Below are the code and all the weights of a small trained network. Each question names an input and a class and asks about switching units off, where a switched-off unit gives its printed mean instead of its output.

import numpy as np


def w(rows, s, z=0):
    codes = np.array(rows[::2]) - 128.0
    scale = np.full(codes.shape[1], s)
    scale[-1] = z or s
    return codes * scale


def f(y):
    return y / 2 * (1 + np.tanh(0.7978845608 * (y + 0.044715 * y**3)))


def log_softmax(a):
    a = a - a.max(-1, keepdims=True)
    return a - np.log(np.exp(a).sum(-1, keepdims=True))


def net(x, mask):
    res = np.array(x, float).reshape(1, 6) / 4 @ E
    y = f(res @ A[0][:, :-1].T + A[0][:, -1])
    res = res + np.where(mask, y, B[0][:, -1]) @ B[0][:, :-1]
    return log_softmax(res[-1] @ U[:, :-1].T + U[:, -1])


A, B = {}, {}
E = w([
[44,33,13,152],'x0',
[221,3,195,127],'x1',
[118,129,127,112],'x2',
[120,131,129,111],'x3',
[73,139,124,51],'x4',
[215,147,56,50],'x5',
],0.0069)
A[0] = w([
[149,112,167,136,123],'neuron 1',
[109,180,137,149,228],'neuron 2',
[99,51,92,115,78],'neuron 3',
[85,204,96,155,85],'neuron 4',
[106,222,68,179,117],'neuron 5',
[214,195,14,108,134],'neuron 6',
[65,113,202,159,127],'neuron 7',
[109,118,152,76,248],'neuron 8',
[93,124,172,167,98],'neuron 9',
[58,125,206,132,78],'neuron 10',
[97,75,82,140,93],'neuron 11',
[88,205,119,122,145],'neuron 12',
[114,174,26,185,93],'neuron 13',
[143,140,162,203,156],'neuron 14',
[162,76,156,146,92],'neuron 15',
[128,22,221,63,112],'neuron 16',
[137,34,158,124,87],'neuron 17',
[111,142,154,128,254],'neuron 18',
[166,199,160,149,112],'neuron 19',
[42,154,215,173,147],'neuron 20',
[86,222,114,157,90],'neuron 21',
[113,119,149,52,150],'neuron 22',
[73,123,167,188,91],'neuron 23',
[128,95,19,181,108],'neuron 24',
[246,176,82,24,136],'neuron 25',
[145,178,166,120,91],'neuron 26',
[173,191,169,133,121],'neuron 27',
[173,188,184,96,122],'neuron 28',
[138,171,229,83,97],'neuron 29',
[65,128,182,180,137],'neuron 30',
[160,59,166,83,74],'neuron 31',
[186,225,169,135,121],'neuron 32',
],0.011,0.0098)
B[0] = w([
[141,128,134,142,150],'neuron 1',
[126,49,90,181,230],'neuron 2',
[72,182,198,86,158],'neuron 3',
[125,207,191,190,167],'neuron 4',
[150,140,201,215,193],'neuron 5',
[177,137,44,70,206],'neuron 6',
[197,166,75,50,177],'neuron 7',
[132,67,101,184,252],'neuron 8',
[144,141,128,57,140],'neuron 9',
[128,179,120,43,151],'neuron 10',
[54,145,166,78,158],'neuron 11',
[166,162,131,190,193],'neuron 12',
[114,145,214,119,175],'neuron 13',
[126,78,100,87,174],'neuron 14',
[125,140,161,130,155],'neuron 15',
[188,196,179,202,214],'neuron 16',
[117,178,193,174,172],'neuron 17',
[118,3,61,202,254],'neuron 18',
[63,111,174,84,169],'neuron 19',
[145,135,52,90,209],'neuron 20',
[196,217,170,172,175],'neuron 21',
[135,112,141,143,164],'neuron 22',
[143,183,115,63,151],'neuron 23',
[19,108,172,63,184],'neuron 24',
[151,139,78,117,230],'neuron 25',
[86,146,172,83,146],'neuron 26',
[87,67,170,72,178],'neuron 27',
[58,91,154,98,191],'neuron 28',
[57,144,169,91,186],'neuron 29',
[199,130,20,58,180],'neuron 30',
[164,183,189,149,160],'neuron 31',
[93,80,172,90,201],'neuron 32',
],0.0076,0.0089)
U = w([
[19,93,161,123,62],'0',
[206,174,171,254,146],'1',
[150,49,77,206,215],'2',
[146,49,84,207,183],'3',
[212,144,40,82,2],'4',
],0.0087,0.0045)

Each question gives the input, the list of numbers given to net, and the class t.
The units are the neurons (one row each of A and B). Each row of codes is followed by its name. A weight is (code - 128) times the scale printed after its matrix; where a second scale follows, it is the last column's (A, B and U).
mask holds one flag per neuron, in row order. A switched-off neuron (its flag False) gives its mean, the last column of its row in B, instead of its output. The means were averaged over made-up inputs and are rounded, as every weight is.
A unit's drop is (log p(t) with every unit on - log p(t) with that unit switched off) / (log p(t) with every unit on - log p(t) with every unit switched off).
The circuit of an input: a set's keep is (log p(t) with only the set's units on - log p(t) with every unit switched off) / (log p(t) with every unit on - log p(t) with every unit switched off). Starting from the 12 units with the biggest drops (on a tie, the unit counted first), units are removed one at a time, each time the one whose removal leaves the highest keep (on an exact tie, the one counted first), for as long as the keep stays at least 0.8.
units of the circuit, in order: the units of the circuit, biggest drop first
unit that matters most: the unit with the biggest drop
k most important neurons: the k neurons with the biggest drops, biggest first
drop of u: that unit's drop, to one decimal
input [-7,-4,7,-1,0,-4], class 0: unit that matters most : neuron 29
input [6,2,-3,-5,-6,7], class 4: units of the circuit, in order : neuron 6; neuron 18
input [5,3,5,0,-8,5], class 0: units of the circuit, in order : neuron 24; neuron 18
input [3,2,-3,-5,4,7], class 4: units of the circuit, in order : neuron 6; neuron 18
input [1,-6,-2,2,8,-6], class 1: units of the circuit, in order : neuron 21; neuron 12
input [-6,-6,6,1,-1,6], class 0: 3 most important neurons : neuron 32; neuron 28; neuron 19
input [-2,-7,-5,-2,1,7], class 1: 4 most important neurons : neuron 5; neuron 21; neuron 4; neuron 12
input [8,8,-6,-4,2,-4], class 0: 3 most important neurons : neuron 24; neuron 11; neuron 3
input [-4,3,-6,-7,-6,8], class 4: 2 most important neurons : neuron 6; neuron 25
input [1,-4,-2,-1,6,-3], class 1: 3 most important neurons : neuron 21; neuron 4; neuron 12
input [-3,-7,1,6,3,-3], class 1: 2 most important neurons : neuron 21; neuron 4
input [-2,1,-7,2,0,-8], class 4: drop of neuron 7 : 0.1
input [-8,-3,3,1,8,6], class 0: drop of neuron 9 : 0.0
input [-2,6,1,5,-5,8], class 4: drop of neuron 2 : 0.2
input [8,-8,6,4,-8,6], class 0: units of the circuit, in order : neuron 24
